Below is a small trained network, with its code and all its weights. Each question gives an input and a target symbol and asks what happens when units are switched off, that is, made to give their printed mean instead of their output.

import numpy as np


def w(rows, s, z=0):
    codes = np.array(rows[::2]) - 128.0
    scale = np.full(codes.shape[1], s)
    scale[-1] = z or s
    return codes * scale


def f(y):
    return y / 2 * (1 + np.tanh(0.7978845608 * (y + 0.044715 * y**3)))


def softmax(a):
    e = np.exp(a - a.max(-1, keepdims=True))
    return e / e.sum(-1, keepdims=True)


def log_softmax(a):
    a = a - a.max(-1, keepdims=True)
    return a - np.log(np.exp(a).sum(-1, keepdims=True))


def net(x, mask):
    ids = ['αβγζθλμσφω'.index(c) for c in x.split()]
    T = len(ids)
    res = E[ids] + P[:T]
    r = res
    for j in range(3):
        rows = slice(3 * j, 3 * j + 3)
        q, k, v = (r @ M[0][rows].T for M in (Q, K, V))
        z = softmax(np.where(np.tri(T) > 0, q @ k.T / 3**0.5, -1e9)) @ v
        o = O[0][rows]
        res = res + np.where(mask[j], z, o[:, -1]) @ o[:, :-1]
    y = f(res @ A[0][:, :-1].T + A[0][:, -1])
    res = res + np.where(mask[3:7], y, B[0][:, -1]) @ B[0][:, :-1]
    return log_softmax(res[-1] @ U[:, :-1].T + U[:, -1])


Q, K, V, O, A, B = {}, {}, {}, {}, {}, {}
E = w([
[199,192,204,121,182],'α',
[150,125,171,130,110],'β',
[181,60,129,20,151],'γ',
[136,112,156,127,122],'ζ',
[179,98,253,117,112],'θ',
[61,30,187,84,144],'λ',
[104,56,53,188,158],'μ',
[106,137,129,142,231],'σ',
[175,103,74,90,2],'φ',
[143,188,42,59,187],'ω',
],0.0089)
P = w([
[39,194,162,82,107],'0',
[60,169,120,85,127],'1',
[88,146,107,86,143],'2',
[122,124,100,109,161],'3',
[146,114,94,118,162],'4',
[175,87,100,131,177],'5',
[193,78,76,157,189],'6',
[222,65,77,168,197],'7',
[255,53,74,161,200],'8',
],0.0047)
Q[0] = w([
[134,162,130,170,124],'head 0',
[148,112,95,129,164],'head 0',
[123,105,176,139,247],'head 0',
[150,59,149,92,254],'head 1',
[131,138,124,89,167],'head 1',
[115,151,94,92,118],'head 1',
[131,108,135,151,196],'head 2',
[86,215,125,206,115],'head 2',
[162,129,136,27,156],'head 2',
],0.027)
K[0] = w([
[147,155,123,81,153],'head 0',
[157,121,110,173,161],'head 0',
[129,40,120,126,255],'head 0',
[233,39,52,139,118],'head 1',
[131,98,90,82,126],'head 1',
[108,145,125,79,111],'head 1',
[162,109,167,195,130],'head 2',
[23,142,225,88,105],'head 2',
[242,187,102,90,135],'head 2',
],0.021)
V[0] = w([
[186,138,231,53,99],'head 0',
[188,115,68,99,74],'head 0',
[159,248,74,83,199],'head 0',
[162,88,182,90,229],'head 1',
[95,113,169,210,114],'head 1',
[52,111,36,179,194],'head 1',
[73,52,176,152,173],'head 2',
[52,6,48,93,75],'head 2',
[157,65,186,174,76],'head 2',
],0.014)
O[0] = w([
[185,17,210,143,150,160],'head 0',
[210,112,55,156,102,98],'head 0',
[202,218,187,113,255,19],'head 0',
[69,153,201,19,200,254],'head 1',
[135,205,188,157,76,11],'head 1',
[18,136,79,218,160,101],'head 1',
[74,214,190,63,108,107],'head 2',
[173,219,61,9,24,231],'head 2',
[135,140,231,127,51,73],'head 2',
],0.0098,0.0052)
A[0] = w([
[167,96,229,207,105,85],'neuron 0',
[89,109,170,92,58,142],'neuron 1',
[160,219,175,123,4,89],'neuron 2',
[197,186,228,245,2,246],'neuron 3',
],0.0083,0.0012)
B[0] = w([
[130,116,101,188,64,154],'neuron 0',
[139,75,104,131,88,254],'neuron 1',
[132,69,113,238,154,219],'neuron 2',
[134,255,220,54,154,145],'neuron 3',
],0.0091,0.0086)
U = w([
[157,118,181,211,163,102],'α',
[170,181,186,151,112,160],'β',
[177,124,161,39,153,101],'γ',
[159,169,173,140,116,117],'ζ',
[181,156,216,133,102,75],'θ',
[75,74,158,116,83,113],'λ',
[90,217,97,153,93,164],'μ',
[103,220,197,123,164,195],'σ',
[253,145,95,172,78,252],'φ',
[162,129,69,156,193,38],'ω',
],0.0051,0.0035)

Each question gives the input, a string of symbols that net reads in full, and the target symbol t.
The units are the heads (3 rows each of Q, K, V and O) and the neurons (one row each of A and B). Each row of codes is followed by its name. A weight is (code - 128) times the scale printed after its matrix; where a second scale follows, it is the last column's (O, A, B and U).
mask holds one flag per unit, heads first, then neurons. A switched-off unit (its flag False) gives its mean, the last column of its rows in O or B, instead of its output. The means were averaged over made-up inputs and are rounded, as every weight is.
A unit's drop is (log p(t) with every unit on - log p(t) with that unit switched off) / (log p(t) with every unit on - log p(t) with every unit switched off).
The circuit of an input: a set's keep is (log p(t) with only the set's units on - log p(t) with every unit switched off) / (log p(t) with every unit on - log p(t) with every unit switched off). Starting from all 7 units, units are removed one at a time, each time the one whose removal leaves the highest keep (on an exact tie, the one counted first), for as long as the keep stays at least 0.8.
circuit, biggest first: the units of the circuit, biggest drop first
k most important neurons: the k neurons with the biggest drops, biggest first
heads that matter: for each layer, one digit per head in row order, 1 if its drop is at least 0.15 and else 0, layers parted by /
drop when u is switched off: that unit's drop, to one decimal
input α λ γ σ γ λ, target γ: circuit, biggest first	[head 1; neuron 2]
input γ ω ω γ, target ω: circuit, biggest first	[head 2]
input λ λ φ ω, target ω: heads that matter	001
input λ μ ω λ ω μ, target μ: circuit, biggest first	[head 1; head 0]
input σ μ λ λ λ, target μ: heads that matter	011
input λ β λ γ φ, target φ: heads that matter	101
input σ λ γ, target γ: heads that matter	010
input γ γ σ ζ λ λ λ α λ, target α: heads that matter	001
input σ σ σ φ ω γ φ β μ, target μ: circuit, biggest first	[head 0; head 1]
input ζ α γ, target γ: heads that matter	110
input θ φ γ λ λ σ, target σ: circuit, biggest first	[head 0; head 2]
input λ λ φ, target φ: circuit, biggest first	[head 2; head 0]
input ω ω β, target ω: drop when head 0 is switched off	0.1
input σ ω ω λ μ λ, target μ: drop when head 0 is switched off	0.2
input φ ω λ γ λ λ σ σ, target σ: drop when head 2 is switched off	0.2
input φ λ λ σ θ γ λ, target γ: most important neuron	[neuron 2]
